Here is a tiny trained network, its code and every weight. The questions are about switching its units off for an input and a target symbol, where a switched-off unit gives its printed mean instead of its output.

import numpy as np


def w(rows, s, z=0):
    codes = np.array(rows[::2]) - 128.0
    scale = np.full(codes.shape[1], s)
    scale[-1] = z or s
    return codes * scale


def f(y):
    return y / 2 * (1 + np.tanh(0.7978845608 * (y + 0.044715 * y**3)))


def softmax(a):
    e = np.exp(a - a.max(-1, keepdims=True))
    return e / e.sum(-1, keepdims=True)


def log_softmax(a):
    a = a - a.max(-1, keepdims=True)
    return a - np.log(np.exp(a).sum(-1, keepdims=True))


def net(x, mask):
    ids = ['αβγδζηλμξστφψω'.index(c) for c in x.split()]
    T = len(ids)
    res = E[ids] + P[:T]
    r = res
    for j in range(3):
        rows = slice(4 * j, 4 * j + 4)
        q, k, v = (r @ M[0][rows].T for M in (Q, K, V))
        z = softmax(np.where(np.tri(T) > 0, q @ k.T / 4**0.5, -1e9)) @ v
        o = O[0][rows]
        res = res + np.where(mask[j], z, o[:, -1]) @ o[:, :-1]
    y = f(res @ A[0][:, :-1].T + A[0][:, -1])
    res = res + np.where(mask[3:27], y, B[0][:, -1]) @ B[0][:, :-1]
    return log_softmax(res[-1] @ U[:, :-1].T + U[:, -1])


Q, K, V, O, A, B = {}, {}, {}, {}, {}, {}
E = w([
[99,174,94,171,137,160,50,106],'α',
[95,169,108,174,157,108,58,70],'β',
[81,77,163,156,64,125,98,159],'γ',
[210,130,133,170,156,159,117,96],'δ',
[90,152,194,137,114,80,122,185],'ζ',
[171,205,158,136,192,115,160,117],'η',
[172,85,142,130,175,185,160,118],'λ',
[65,96,218,144,159,184,124,122],'μ',
[153,65,196,163,107,117,130,117],'ξ',
[105,163,67,170,149,176,84,141],'σ',
[4,175,109,131,199,152,112,128],'τ',
[119,144,147,138,107,129,187,206],'φ',
[81,84,130,119,159,90,199,156],'ψ',
[151,179,158,49,109,121,133,71],'ω',
],0.02)
P = w([
[7,254,232,248,140,92,238,112],'0',
[123,151,199,92,183,151,118,146],'1',
[110,149,172,81,171,136,112,133],'2',
[125,147,138,64,132,160,154,124],'3',
[101,157,109,64,114,131,176,97],'4',
[86,167,87,74,101,104,167,91],'5',
[63,168,66,75,87,109,175,84],'6',
],0.0067)
Q[0] = w([
[94,190,193,175,63,134,171,213],'h1',
[165,127,153,69,67,85,183,117],'h1',
[133,163,144,188,88,114,100,85],'h1',
[199,47,252,44,162,139,192,123],'h1',
[235,51,205,55,117,179,193,108],'h2',
[85,232,119,70,204,76,176,223],'h2',
[104,125,100,233,114,217,76,105],'h2',
[57,112,179,99,42,53,215,255],'h2',
[98,197,196,110,157,98,146,155],'h3',
[113,172,176,168,164,21,103,114],'h3',
[120,239,147,145,62,66,53,66],'h3',
[175,213,119,139,147,198,153,131],'h3',
],0.0087)
K[0] = w([
[103,56,77,82,77,60,190,132],'h1',
[184,123,86,89,66,138,116,121],'h1',
[143,153,209,216,49,99,192,184],'h1',
[188,37,126,63,167,144,96,154],'h1',
[227,78,140,30,204,139,78,117],'h2',
[86,199,4,62,150,91,164,142],'h2',
[92,106,178,254,187,158,105,173],'h2',
[77,78,32,38,36,110,154,111],'h2',
[128,138,128,45,164,144,112,136],'h3',
[71,157,169,122,156,116,95,65],'h3',
[106,239,167,108,135,96,111,95],'h3',
[189,177,77,145,100,149,87,162],'h3',
],0.0092)
V[0] = w([
[65,147,91,141,173,150,110,80],'h1',
[101,134,108,132,194,41,130,50],'h1',
[149,145,132,116,86,109,2,115],'h1',
[150,105,85,111,125,109,157,78],'h1',
[158,120,157,207,113,92,138,163],'h2',
[142,183,171,127,64,119,60,88],'h2',
[160,87,181,98,162,19,140,45],'h2',
[123,115,147,129,112,217,154,17],'h2',
[143,91,116,121,215,88,76,138],'h3',
[106,129,138,98,156,85,132,77],'h3',
[117,107,107,177,118,167,156,169],'h3',
[81,93,141,106,189,147,99,99],'h3',
],0.0083)
O[0] = w([
[218,149,191,78,148,91,64,135,140],'h1',
[84,92,121,52,121,49,61,56,123],'h1',
[87,178,133,150,111,110,87,139,2],'h1',
[74,100,134,84,151,111,114,192,64],'h1',
[142,127,7,121,91,162,137,147,150],'h2',
[128,172,165,209,47,133,65,146,87],'h2',
[144,87,122,125,117,1,86,118,116],'h2',
[190,101,194,189,187,125,70,164,132],'h2',
[135,146,93,185,97,123,159,109,96],'h3',
[104,128,133,149,126,198,153,144,140],'h3',
[132,96,145,117,95,100,67,100,149],'h3',
[94,98,109,161,110,146,163,125,159],'h3',
],0.0077,0.0078)
A[0] = w([
[209,120,102,226,90,117,100,72,105],'n1',
[126,140,178,107,40,133,82,72,131],'n2',
[81,144,182,107,132,155,163,172,154],'n3',
[95,70,36,168,69,82,36,109,81],'n4',
[180,80,76,45,129,163,95,102,150],'n5',
[247,104,105,109,211,155,91,110,131],'n6',
[197,108,149,141,112,159,182,180,178],'n7',
[40,155,81,124,211,167,133,118,140],'n8',
[122,38,92,121,101,117,155,195,77],'n9',
[142,49,147,173,107,53,114,197,125],'n10',
[107,59,206,154,153,144,142,168,117],'n11',
[55,108,140,159,133,167,180,121,72],'n12',
[156,137,42,140,101,126,145,72,66],'n13',
[188,133,118,121,96,55,24,125,93],'n14',
[109,92,89,100,59,152,152,213,150],'n15',
[178,246,123,143,150,112,142,148,127],'n16',
[53,240,83,125,166,122,59,118,160],'n17',
[112,136,43,144,80,168,156,134,1],'n18',
[71,100,179,159,141,143,161,140,120],'n19',
[88,154,77,134,31,106,130,187,134],'n20',
[139,105,166,21,122,52,147,155,50],'n21',
[44,82,137,139,1,124,71,188,68],'n22',
[78,135,216,71,86,116,174,90,110],'n23',
[94,144,185,44,151,119,174,183,143],'n24',
],0.0085,0.0055)
B[0] = w([
[175,172,82,144,112,92,51,132,168],'n1',
[133,120,129,89,133,177,78,101,152],'n2',
[118,136,74,148,113,130,117,119,229],'n3',
[92,152,101,109,114,23,147,227,140],'n4',
[95,59,148,162,169,104,129,55,158],'n5',
[106,134,103,165,122,89,183,69,178],'n6',
[75,139,118,134,117,52,102,133,234],'n7',
[133,149,192,181,140,156,120,184,204],'n8',
[170,160,161,48,133,108,114,155,176],'n9',
[89,136,193,80,54,73,121,75,146],'n10',
[98,123,118,131,80,159,108,116,206],'n11',
[145,157,108,134,132,180,88,118,200],'n12',
[127,40,106,128,75,138,79,140,132],'n13',
[45,204,96,132,145,179,29,130,155],'n14',
[107,178,86,94,164,115,108,101,210],'n15',
[184,142,177,87,21,181,160,135,167],'n16',
[154,116,210,132,154,85,170,173,171],'n17',
[85,110,190,124,83,140,68,134,160],'n18',
[136,118,72,111,93,147,111,137,198],'n19',
[137,157,171,131,137,98,216,112,159],'n20',
[182,98,142,102,146,134,73,130,175],'n21',
[127,157,151,76,217,184,147,2,136],'n22',
[166,100,107,142,137,190,120,166,209],'n23',
[139,123,79,144,112,108,81,160,254],'n24',
],0.0078,0.0086)
U = w([
[204,159,161,77,84,177,77,126,48],'α',
[90,175,127,113,140,121,80,114,3],'β',
[161,127,141,153,90,132,128,151,79],'γ',
[148,136,127,165,127,111,112,159,91],'δ',
[116,92,167,112,1,79,124,121,169],'ζ',
[152,106,79,93,165,105,96,152,191],'η',
[136,145,140,149,137,129,129,122,119],'λ',
[211,156,65,177,123,134,94,74,112],'μ',
[99,179,66,146,88,118,150,178,181],'ξ',
[217,150,188,107,97,155,215,119,162],'σ',
[89,170,132,68,142,168,134,43,89],'τ',
[100,73,111,186,91,208,93,118,139],'φ',
[64,100,131,164,154,97,186,91,214],'ψ',
[97,151,189,144,195,136,151,165,130],'ω',
],0.0074,0.0044)

Each question gives the input, a string of symbols that net reads in full, and the target symbol t.
The units are the heads (4 rows each of Q, K, V and O) and the neurons (one row each of A and B). Each row of codes is followed by its name. A weight is (code - 128) times the scale printed after its matrix; where a second scale follows, it is the last column's (O, A, B and U).
mask holds one flag per unit, heads first, then neurons. A switched-off unit (its flag False) gives its mean, the last column of its rows in O or B, instead of its output. The means were averaged over made-up inputs and are rounded, as every weight is.
A unit's drop is (log p(t) with every unit on - log p(t) with that unit switched off) / (log p(t) with every unit on - log p(t) with every unit switched off).
The circuit of an input: a set's keep is (log p(t) with only the set's units on - log p(t) with every unit switched off) / (log p(t) with every unit on - log p(t) with every unit switched off). Starting from the 12 units with the biggest drops (on a tie, the unit counted first), units are removed one at a time, each time the one whose removal leaves the highest keep (on an exact tie, the one counted first), for as long as the keep stays at least 0.8.
circuit, biggest first: the units of the circuit, biggest drop first
k most important neurons: the k neurons with the biggest drops, biggest first
which heads matter: for each layer, one digit per head in row order, 1 if its drop is at least 0.15 and else 0, layers parted by /
input μ φ μ ψ β ζ, target η: which heads matter => 110
input μ ω ξ σ, target μ: which heads matter => 110
input ω φ ζ, target ζ: which heads matter => 010
input μ γ ψ β, target μ: circuit, biggest first => h1; h2; n1
input β ψ ω φ ξ ψ ω, target α: which heads matter => 010
input δ φ β φ φ, target ξ: circuit, biggest first => h1; h2; n7
input ψ ζ σ β ψ τ ψ, target η: circuit, biggest first => h2; n21; h1
input β ψ φ α τ μ β, target β: circuit, biggest first => h1; n14
input α φ γ δ ω φ ψ, target ζ: circuit, biggest first => h2; n10
input μ σ β, target μ: most important neuron => n1
input β τ ψ α, target β: which heads matter => 110
input ψ φ μ α, target ψ: which heads matter => 100
input γ τ ζ, target φ: which heads matter => 011
input σ μ τ β, target σ: which heads matter => 110
input φ ζ δ φ β, target φ: circuit, biggest first => h2; h1; n13; n18
input μ φ α, target μ: 2 most important neurons => n1; n6
input φ μ φ τ σ, target φ: circuit, biggest first => h2; n13; n18
input β ω β, target β: circuit, biggest first => h1; n14
input φ δ λ α φ λ γ, target τ: which heads matter => 000
input φ α ξ δ η, target σ: which heads matter => 000
input α φ δ ζ φ φ β, target α: 2 most important neurons => n16; n2
input ζ λ τ β, target ζ: 2 most important neurons => n13; n18
